Below is a small trained network, with its code and all its weights. Each question gives an input and a class and asks what happens when units are switched off, that is, made to give their printed mean instead of their output.

import numpy as np


def w(rows, s, z=0):
    codes = np.array(rows[::2]) - 128.0
    scale = np.full(codes.shape[1], s)
    scale[-1] = z or s
    return codes * scale


def f(y):
    return y / 2 * (1 + np.tanh(0.7978845608 * (y + 0.044715 * y**3)))


def log_softmax(a):
    a = a - a.max(-1, keepdims=True)
    return a - np.log(np.exp(a).sum(-1, keepdims=True))


def net(x, mask):
    res = np.array(x, float).reshape(1, 7) / 4 @ E
    y = f(res @ A[0][:, :-1].T + A[0][:, -1])
    res = res + np.where(mask, y, B[0][:, -1]) @ B[0][:, :-1]
    return log_softmax(res[-1] @ U[:, :-1].T + U[:, -1])


A, B = {}, {}
E = w([
[100,45,75,104,165,93,194],'x0',
[194,81,190,119,183,111,168],'x1',
[92,168,235,33,141,126,133],'x2',
[116,94,106,161,93,253,234],'x3',
[209,200,88,76,42,119,164],'x4',
[123,56,72,78,159,90,102],'x5',
[180,128,111,174,189,218,125],'x6',
],0.0044)
A[0] = w([
[159,140,134,133,115,194,206,150],'neuron 1',
[128,132,118,109,115,118,122,172],'neuron 2',
[86,115,108,174,149,174,115,208],'neuron 3',
[132,78,80,127,153,98,128,153],'neuron 4',
[140,146,140,139,131,187,172,173],'neuron 5',
[162,149,143,121,121,209,202,136],'neuron 6',
[138,131,121,136,110,154,159,197],'neuron 7',
[117,157,127,83,104,105,108,206],'neuron 8',
[204,247,166,177,107,67,83,160],'neuron 9',
[161,116,72,94,70,131,129,150],'neuron 10',
[45,211,127,39,93,67,103,147],'neuron 11',
[121,107,171,103,130,100,133,176],'neuron 12',
[63,74,98,238,109,160,145,158],'neuron 13',
[160,144,109,130,85,150,115,222],'neuron 14',
[129,130,129,125,126,127,127,129],'neuron 15',
[142,146,155,134,162,179,92,187],'neuron 16',
[137,121,104,116,111,118,125,179],'neuron 17',
[130,55,50,125,162,92,126,153],'neuron 18',
[129,97,172,111,146,104,142,145],'neuron 19',
[128,57,232,103,156,80,139,103],'neuron 20',
[124,128,166,125,171,173,80,138],'neuron 21',
[135,123,138,128,127,137,158,161],'neuron 22',
[70,84,92,201,129,148,135,185],'neuron 23',
[130,96,99,129,143,111,127,153],'neuron 24',
[159,117,74,97,68,128,132,136],'neuron 25',
[130,106,139,119,144,116,134,152],'neuron 26',
[139,50,97,98,186,49,138,179],'neuron 27',
[83,127,197,46,113,52,123,247],'neuron 28',
[115,146,126,96,109,108,113,192],'neuron 29',
[133,124,97,129,91,148,129,183],'neuron 30',
[171,179,131,157,93,118,102,188],'neuron 31',
[135,148,142,130,141,139,118,170],'neuron 32',
[145,150,131,125,115,119,117,186],'neuron 33',
[124,137,129,114,122,120,121,161],'neuron 34',
[121,138,168,129,186,200,63,111],'neuron 35',
[134,128,129,129,125,139,144,155],'neuron 36',
[147,117,90,112,96,110,129,177],'neuron 37',
],0.011,0.0014)
B[0] = w([
[147,142,160,130,14,144,172,196],'neuron 1',
[126,143,113,115,139,141,133,142],'neuron 2',
[73,79,171,145,149,140,134,175],'neuron 3',
[183,109,145,111,170,138,162,175],'neuron 4',
[124,134,178,124,57,129,143,171],'neuron 5',
[155,153,182,126,11,128,164,198],'neuron 6',
[130,123,122,131,83,150,141,154],'neuron 7',
[105,181,117,112,155,147,144,176],'neuron 8',
[164,237,133,253,175,75,75,229],'neuron 9',
[142,122,63,94,129,195,103,175],'neuron 10',
[53,250,174,55,158,160,175,254],'neuron 11',
[112,119,102,115,122,77,128,159],'neuron 12',
[40,69,123,214,163,151,194,220],'neuron 13',
[148,139,91,155,99,160,105,161],'neuron 14',
[128,131,126,127,128,128,128,128],'neuron 15',
[118,121,176,117,114,143,57,154],'neuron 16',
[139,133,107,114,142,152,132,145],'neuron 17',
[212,100,154,107,205,159,186,207],'neuron 18',
[127,100,104,124,112,80,117,154],'neuron 19',
[117,69,37,118,86,41,85,198],'neuron 20',
[122,101,149,89,133,142,52,154],'neuron 21',
[135,123,129,136,101,120,141,139],'neuron 22',
[77,78,139,186,173,146,170,197],'neuron 23',
[158,114,136,118,152,134,147,152],'neuron 24',
[142,121,67,92,130,193,97,173],'neuron 25',
[140,108,127,121,125,104,129,140],'neuron 26',
[227,82,159,74,157,50,164,229],'neuron 27',
[46,164,75,52,137,22,166,251],'neuron 28',
[115,167,120,110,147,140,140,161],'neuron 29',
[129,105,92,133,109,163,121,152],'neuron 30',
[159,162,105,192,135,136,101,168],'neuron 31',
[127,137,143,129,127,126,99,136],'neuron 32',
[131,153,117,145,138,135,121,144],'neuron 33',
[124,145,124,120,136,130,128,138],'neuron 34',
[114,98,179,79,140,167,24,167],'neuron 35',
[131,126,129,131,110,132,136,134],'neuron 36',
[143,130,98,101,148,171,121,159],'neuron 37',
],0.03,0.0054)
U = w([
[38,208,125,50,174,125,168,133],'0',
[148,128,177,142,10,163,165,162],'1',
[168,193,127,239,157,120,62,134],'2',
[41,52,145,215,170,180,177,255],'3',
[101,85,203,108,136,165,20,65],'4',
[175,122,29,110,116,224,94,173],'5',
[110,70,42,90,119,37,102,55],'6',
[252,71,160,86,204,125,183,23],'7',
],0.0043,0.00042)

Each question gives the input, the list of numbers given to net, and the class t.
The units are the neurons (one row each of A and B). Each row of codes is followed by its name. A weight is (code - 128) times the scale printed after its matrix; where a second scale follows, it is the last column's (A, B and U).
mask holds one flag per neuron, in row order. A switched-off neuron (its flag False) gives its mean, the last column of its row in B, instead of its output. The means were averaged over made-up inputs and are rounded, as every weight is.
A unit's drop is (log p(t) with every unit on - log p(t) with that unit switched off) / (log p(t) with every unit on - log p(t) with every unit switched off).
The circuit of an input: a set's keep is (log p(t) with only the set's units on - log p(t) with every unit switched off) / (log p(t) with every unit on - log p(t) with every unit switched off). Starting from the 12 units with the biggest drops (on a tie, the unit counted first), units are removed one at a time, each time the one whose removal leaves the highest keep (on an exact tie, the one counted first), for as long as the keep stays at least 0.8.
circuit, biggest first: the units of the circuit, biggest drop first
k most important neurons: the k neurons with the biggest drops, biggest first
drop of u: that unit's drop, to one decimal
input [3,2,4,0,-6,2,7], class 4: circuit, biggest first -> [neuron 35; neuron 21]
input [-6,-6,-3,4,1,-3,6], class 1: circuit, biggest first -> [neuron 6]
input [4,3,1,8,-3,-5,3], class 1: 2 most important neurons -> [neuron 6; neuron 1]
input [6,-1,-8,8,-5,7,-7], class 7: 3 most important neurons -> [neuron 18; neuron 27; neuron 4]
input [-8,-1,-2,4,-3,-5,-2], class 2: circuit, biggest first -> [neuron 9; neuron 28]
input [6,0,-6,-3,-7,-4,-7], class 7: 2 most important neurons -> [neuron 27; neuron 18]
input [1,-6,-1,-4,0,4,1], class 7: circuit, biggest first -> [neuron 28; neuron 18]
input [6,2,7,-3,-4,7,-8], class 6: 3 most important neurons -> [neuron 20; neuron 27; neuron 19]
input [-8,-7,-1,1,0,3,8], class 4: circuit, biggest first -> [neuron 35; neuron 16]
input [7,-8,3,0,-3,7,-4], class 7: 3 most important neurons -> [neuron 27; neuron 18; neuron 4]
input [0,-1,6,6,-8,-6,-3], class 3: circuit, biggest first -> [neuron 13; neuron 11]
input [4,3,4,4,1,6,-4], class 6: 2 most important neurons -> [neuron 20; neuron 28]
input [0,5,4,6,-8,-4,2], class 1: 3 most important neurons -> [neuron 6; neuron 1; neuron 5]
input [6,5,-1,0,-6,-3,0], class 7: circuit, biggest first -> [neuron 27]
input [-7,8,6,-8,-4,-2,8], class 4: 3 most important neurons -> [neuron 35; neuron 21; neuron 16]
input [-6,7,-3,4,5,-8,-5], class 1: 4 most important neurons -> [neuron 6; neuron 1; neuron 5; neuron 7]
input [-1,4,2,-6,-4,2,-5], class 6: 2 most important neurons -> [neuron 20; neuron 27]
input [1,-7,-3,-5,1,-4,1], class 2: 2 most important neurons -> [neuron 9; neuron 28]
input [-8,-2,-4,-4,-2,5,7], class 2: 2 most important neurons -> [neuron 9; neuron 31]
input [-5,6,6,-3,-4,-1,6], class 4: circuit, biggest first -> [neuron 35]
input [-8,0,-4,2,2,-7,-1], class 2: drop of neuron 6 -> 0.0
input [-8,-4,-6,5,1,-7,-5], class 2: drop of neuron 31 -> 0.2
input [-1,1,-3,7,-8,-7,-2], class 3: drop of neuron 13 -> 0.2
